Below are the code and all the weights of a small trained network. Each question names an input and a target symbol and asks about switching units off, where a switched-off unit gives its printed mean instead of its output.

import numpy as np


def w(rows, s, z=0):
    codes = np.array(rows[::2]) - 128.0
    scale = np.full(codes.shape[1], s)
    scale[-1] = z or s
    return codes * scale


def norm(h):
    return h / np.sqrt((h * h).mean(-1, keepdims=True) + 1e-5)


def f(y):
    return np.maximum(y, 0)


def softmax(a):
    e = np.exp(a - a.max(-1, keepdims=True))
    return e / e.sum(-1, keepdims=True)


def log_softmax(a):
    a = a - a.max(-1, keepdims=True)
    return a - np.log(np.exp(a).sum(-1, keepdims=True))


def net(x, mask):
    ids = ['ΛΞδμστ'.index(c) for c in x.split()]
    T = len(ids)
    res = E[ids] + P[:T]
    u = 0
    for l in range(3):
        q, k, v = (norm(res) @ M[l].T for M in (Q, K, V))
        z = softmax(np.where(np.tri(T) > 0, q @ k.T / 4**0.5, -1e9)) @ v
        res = res + np.where(mask[u], z, O[l][:, -1]) @ O[l][:, :-1]
        u += 1
        y = f(norm(res) @ A[l][:, :-1].T + A[l][:, -1])
        res = res + np.where(mask[u : u + 4], y, B[l][:, -1]) @ B[l][:, :-1]
        u += 4
    return log_softmax(norm(res)[-1] @ U[:, :-1].T + U[:, -1])


Q, K, V, O, A, B = {}, {}, {}, {}, {}, {}
E = w([
[160,200,74,205],'Λ',
[17,142,158,15],'Ξ',
[6,129,177,191],'δ',
[229,85,98,186],'μ',
[201,186,184,181],'σ',
[101,37,190,160],'τ',
],0.022)
P = w([
[1,58,184,204],'0',
[11,86,157,202],'1',
[18,103,151,192],'2',
[46,118,164,202],'3',
[63,121,161,176],'4',
[75,130,149,148],'5',
[83,140,154,131],'6',
[102,145,153,123],'7',
[111,155,155,103],'8',
[128,160,147,97],'9',
[156,166,154,89],'10',
[180,175,147,77],'11',
[175,172,135,53],'12',
[191,152,161,80],'13',
],0.0071)
Q[0] = w([
[62,108,130,149],'0.h1',
[170,104,71,109],'0.h1',
[57,128,212,137],'0.h1',
[188,111,2,124],'0.h1',
],0.043)
K[0] = w([
[142,133,69,103],'0.h1',
[59,69,157,184],'0.h1',
[238,186,86,105],'0.h1',
[3,54,148,181],'0.h1',
],0.025)
V[0] = w([
[157,251,166,132],'0.h1',
[150,134,74,169],'0.h1',
[94,151,73,133],'0.h1',
[207,137,195,107],'0.h1',
],0.012)
O[0] = w([
[6,96,91,142,253],'0.h1',
[74,148,38,138,181],'0.h1',
[127,107,92,86,127],'0.h1',
[69,134,114,200,124],'0.h1',
],0.013,0.0045)
A[0] = w([
[53,73,223,250,83],'0.n1',
[53,253,100,170,4],'0.n2',
[57,55,70,47,68],'0.n3',
[146,27,77,215,227],'0.n4',
],0.02,0.0024)
B[0] = w([
[114,61,34,229,252],'0.n1',
[168,220,133,191,208],'0.n2',
[55,92,71,8,229],'0.n3',
[253,140,183,144,179],'0.n4',
],0.021,0.017)
Q[1] = w([
[177,132,45,88],'1.h1',
[190,90,2,185],'1.h1',
[133,103,101,195],'1.h1',
[147,191,102,137],'1.h1',
],0.033)
K[1] = w([
[191,153,86,73],'1.h1',
[253,145,131,134],'1.h1',
[158,123,166,171],'1.h1',
[121,171,151,102],'1.h1',
],0.035)
V[1] = w([
[65,124,215,163],'1.h1',
[93,140,158,111],'1.h1',
[76,136,188,201],'1.h1',
[204,161,2,174],'1.h1',
],0.0095)
O[1] = w([
[108,133,100,50,47],'1.h1',
[154,120,94,69,86],'1.h1',
[80,144,95,83,74],'1.h1',
[79,154,124,254,254],'1.h1',
],0.0097,0.0055)
A[1] = w([
[107,239,172,192,193],'1.n1',
[109,42,118,72,1],'1.n2',
[49,246,230,35,137],'1.n3',
[57,251,89,72,94],'1.n4',
],0.019,0.005)
B[1] = w([
[73,206,110,54,242],'1.n1',
[146,22,82,60,190],'1.n2',
[250,193,17,145,232],'1.n3',
[130,146,1,237,255],'1.n4',
],0.019,0.0088)
Q[2] = w([
[105,92,74,174],'2.h1',
[5,138,141,41],'2.h1',
[110,166,102,154],'2.h1',
[213,178,83,172],'2.h1',
],0.025)
K[2] = w([
[68,212,170,187],'2.h1',
[2,106,74,39],'2.h1',
[155,187,81,155],'2.h1',
[222,172,132,234],'2.h1',
],0.021)
V[2] = w([
[134,49,169,4],'2.h1',
[186,98,61,128],'2.h1',
[111,2,197,152],'2.h1',
[70,144,217,70],'2.h1',
],0.0068)
O[2] = w([
[133,72,2,214,2],'2.h1',
[110,150,168,152,176],'2.h1',
[162,66,191,238,22],'2.h1',
[146,92,37,117,31],'2.h1',
],0.0082,0.0053)
A[2] = w([
[15,196,136,85,134],'2.n1',
[132,203,52,93,252],'2.n2',
[251,111,151,72,103],'2.n3',
[104,11,152,202,58],'2.n4',
],0.021,0.0038)
B[2] = w([
[90,229,113,33,187],'2.n1',
[128,167,250,57,251],'2.n2',
[239,123,46,203,163],'2.n3',
[86,137,227,13,186],'2.n4',
],0.018,0.017)
U = w([
[136,142,234,118,122],'Λ',
[118,138,47,63,251],'Ξ',
[18,128,90,237,36],'δ',
[243,86,97,133,72],'μ',
[192,139,66,248,103],'σ',
[116,2,141,156,184],'τ',
],0.0074,0.0023)

Each question gives the input, a string of symbols that net reads in full, and the target symbol t.
The units are the heads (4 rows each of Q, K, V and O) and the neurons (one row each of A and B). Each row of codes is followed by its name. A weight is (code - 128) times the scale printed after its matrix; where a second scale follows, it is the last column's (O, A, B and U).
mask holds one flag per unit, layer by layer, with each layer's heads first. A switched-off unit (its flag False) gives its mean, the last column of its rows in O or B, instead of its output. The means were averaged over made-up inputs and are rounded, as every weight is.
A unit's drop is (log p(t) with every unit on - log p(t) with that unit switched off) / (log p(t) with every unit on - log p(t) with every unit switched off).
The circuit of an input: a set's keep is (log p(t) with only the set's units on - log p(t) with every unit switched off) / (log p(t) with every unit on - log p(t) with every unit switched off). Starting from the 12 units with the biggest drops (on a tie, the unit counted first), units are removed one at a time, each time the one whose removal leaves the highest keep (on an exact tie, the one counted first), for as long as the keep stays at least 0.8.
units of the circuit, in order: the units of the circuit, biggest drop first
most important unit: the unit with the biggest drop
k most important neurons: the k neurons with the biggest drops, biggest first
top k neurons in layer l: the k neurons of layer l with the biggest drops, biggest first
drop when u is switched off: that unit's drop, to one decimal
input δ τ σ Ξ δ δ Ξ Ξ Ξ σ, target δ: most important unit : 0.h1
input Ξ τ σ, target δ: units of the circuit, in order : (0.n1 1.n3)
input σ δ Ξ, target δ: units of the circuit, in order : (0.h1 0.n1)
input Ξ Ξ μ Ξ δ τ τ Ξ τ Ξ Ξ Ξ Ξ δ, target σ: units of the circuit, in order : (0.h1 0.n3)
input Λ τ δ τ Ξ Ξ Ξ Ξ μ Ξ, target σ: units of the circuit, in order : (0.n1 1.n4 1.n3)
input Ξ Ξ Ξ τ, target Λ: units of the circuit, in order : (0.h1 1.n3)
input Ξ Ξ μ σ Ξ μ Ξ Λ μ Λ Ξ Ξ Ξ Λ, target Λ: units of the circuit, in order : (0.n1 2.n2)
input μ Λ τ Ξ τ δ σ τ, target τ: top 2 neurons in layer 2 : (2.n4 2.n1)
input δ Ξ Ξ δ Ξ Ξ Ξ Ξ, target μ: 4 most important neurons : (0.n1 1.n3 2.n3 1.n1)
input τ δ τ Ξ, target μ: 3 most important neurons : (0.n1 1.n3 2.n3)
input Ξ Ξ τ Ξ μ Ξ τ, target σ: 4 most important neurons : (0.n4 0.n3 2.n2 1.n2)
input Ξ τ Ξ Ξ τ δ, target τ: 3 most important neurons : (0.n2 0.n1 2.n4)
input Ξ Ξ σ τ Ξ, target δ: top 3 neurons in layer 0 : (0.n1 0.n2 0.n4)
input δ μ Λ Λ Λ τ, target τ: top neuron in layer 2 : (2.n1)
input Λ μ σ τ Ξ Ξ μ τ τ, target σ: drop when 2.n2 is switched off : 0.3
input δ Ξ Ξ δ δ Ξ τ δ, target τ: drop when 1.n3 is switched off : 0.1
input σ Λ τ Ξ σ δ τ Ξ Ξ τ, target δ: drop when 0.h1 is switched off : 0.8
input τ Ξ Ξ Ξ τ δ δ τ μ Ξ Ξ, target σ: drop when 1.h1 is switched off : 0.0
